Below is a small trained network, with its code and all its weights. Each question gives an input and a class and asks what happens when units are switched off, that is, made to give their printed mean instead of their output.

import numpy as np


def w(rows, s, z=0):
    codes = np.array(rows[::2]) - 128.0
    scale = np.full(codes.shape[1], s)
    scale[-1] = z or s
    return codes * scale


def f(y):
    return np.maximum(y, 0)


def log_softmax(a):
    a = a - a.max(-1, keepdims=True)
    return a - np.log(np.exp(a).sum(-1, keepdims=True))


def net(x, mask):
    res = np.array(x, float).reshape(1, 5) / 4 @ E
    y = f(res @ A[0][:, :-1].T + A[0][:, -1])
    res = res + np.where(mask, y, B[0][:, -1]) @ B[0][:, :-1]
    return log_softmax(res[-1] @ U[:, :-1].T + U[:, -1])


A, B = {}, {}
E = w([
[111,190,79,80,115,143,129,210,112,191,166,111],'x0',
[155,96,116,137,188,178,206,114,146,161,184,69],'x1',
[126,135,145,128,145,108,121,135,133,121,139,117],'x2',
[108,109,96,158,148,59,201,183,204,141,143,249],'x3',
[165,105,47,108,179,122,99,161,68,40,174,180],'x4',
],0.014)
A[0] = w([
[71,206,171,107,19,79,40,120,93,73,21,183,21],'N0',
[165,70,148,169,160,69,185,68,176,91,76,193,105],'N1',
[146,66,147,190,112,137,124,82,168,83,70,94,52],'N2',
[69,146,244,156,58,153,145,28,179,225,23,22,77],'N3',
[59,205,193,212,110,119,223,149,184,175,90,163,92],'N4',
[83,191,135,34,85,155,105,185,136,214,168,112,41],'N5',
[150,85,208,215,148,121,111,52,110,91,83,111,80],'N6',
[191,102,51,123,185,155,91,90,63,13,162,142,73],'N7',
[200,91,123,131,221,196,246,73,132,147,179,47,31],'N8',
[137,237,64,130,158,167,96,254,145,176,112,69,82],'N9',
[189,177,172,103,117,163,41,43,71,107,133,17,10],'N10',
[142,78,109,161,178,177,201,121,156,165,133,46,2],'N11',
[135,166,103,109,81,208,125,53,87,100,79,85,14],'N12',
[117,72,176,153,155,168,93,66,151,61,78,91,48],'N13',
],0.0084,0.0031)
B[0] = w([
[157,78,152,7,76,34,112,59,127,107,135,104,222],'N0',
[152,173,81,133,143,146,158,122,149,198,76,132,195],'N1',
[168,163,179,150,136,161,97,131,138,169,116,134,168],'N2',
[22,120,157,147,167,164,80,196,90,73,157,117,254],'N3',
[105,122,115,135,153,131,151,172,105,61,158,170,202],'N4',
[162,145,143,181,112,167,67,90,111,196,84,146,198],'N5',
[168,124,103,166,120,200,94,75,84,190,109,155,182],'N6',
[46,121,135,115,179,213,60,166,53,82,127,166,206],'N7',
[150,83,140,86,96,68,154,78,96,126,196,46,201],'N8',
[165,134,163,159,189,183,120,95,156,191,71,120,203],'N9',
[120,184,58,180,38,92,214,169,221,110,173,223,221],'N10',
[145,114,146,41,105,89,96,107,163,117,190,109,174],'N11',
[152,113,71,101,150,138,200,128,137,120,121,137,180],'N12',
[184,159,148,167,138,128,130,104,135,183,68,122,175],'N13',
],0.011,0.021)
U = w([
[98,106,136,128,178,178,59,205,71,26,145,109,164],'0',
[209,151,147,167,132,174,90,70,131,254,80,105,37],'1',
[179,69,150,42,90,25,105,42,122,92,167,47,53],'2',
[153,139,47,160,114,89,223,188,197,130,149,191,250],'3',
],0.0098,0.0022)

Each question gives the input, the list of numbers given to net, and the class t.
The units are the neurons (one row each of A and B). Each row of codes is followed by its name. A weight is (code - 128) times the scale printed after its matrix; where a second scale follows, it is the last column's (A, B and U).
mask holds one flag per neuron, in row order. A switched-off neuron (its flag False) gives its mean, the last column of its row in B, instead of its output. The means were averaged over made-up inputs and are rounded, as every weight is.
A unit's drop is (log p(t) with every unit on - log p(t) with that unit switched off) / (log p(t) with every unit on - log p(t) with every unit switched off).
The circuit of an input: a set's keep is (log p(t) with only the set's units on - log p(t) with every unit switched off) / (log p(t) with every unit on - log p(t) with every unit switched off). Starting from the 12 units with the biggest drops (on a tie, the unit counted first), units are removed one at a time, each time the one whose removal leaves the highest keep (on an exact tie, the one counted first), for as long as the keep stays at least 0.8.
units of the circuit, in order: the units of the circuit, biggest drop first
top k neurons: the k neurons with the biggest drops, biggest first
drop when u is switched off: that unit's drop, to one decimal
input [-3,-5,0,3,-8], class 0: top neuron => N3
input [-7,8,7,-5,0], class 2: top 3 neurons => N8, N11, N9
input [7,7,-8,-8,7], class 3: top 2 neurons => N10, N3
input [-6,-2,6,4,-3], class 1: top 2 neurons => N10, N1
input [8,-5,5,8,1], class 1: top 4 neurons => N10, N9, N5, N3
input [5,8,7,0,-7], class 2: top 3 neurons => N8, N11, N7
input [7,-6,5,-5,-2], class 1: top 2 neurons => N5, N9
input [8,1,0,3,-8], class 0: top 2 neurons => N4, N3
input [-4,6,-3,3,-6], class 0: top 2 neurons => N3, N0
input [-2,-4,-4,3,-4], class 0: top 2 neurons => N10, N8
input [-8,7,5,4,-8], class 0: top 2 neurons => N3, N4
input [-5,-3,8,5,-7], class 0: top 2 neurons => N3, N4
input [0,-8,-3,6,6], class 2: top 2 neurons => N0, N3
input [-8,-8,-2,-3,7], class 1: units of the circuit, in order => N13
input [-8,-8,3,1,5], class 1: drop when N11 is switched off => 0.1
input [0,6,-3,-7,2], class 3: drop when N12 is switched off => 0.2
input [6,2,0,-7,6], class 3: drop when N3 is switched off => 0.6
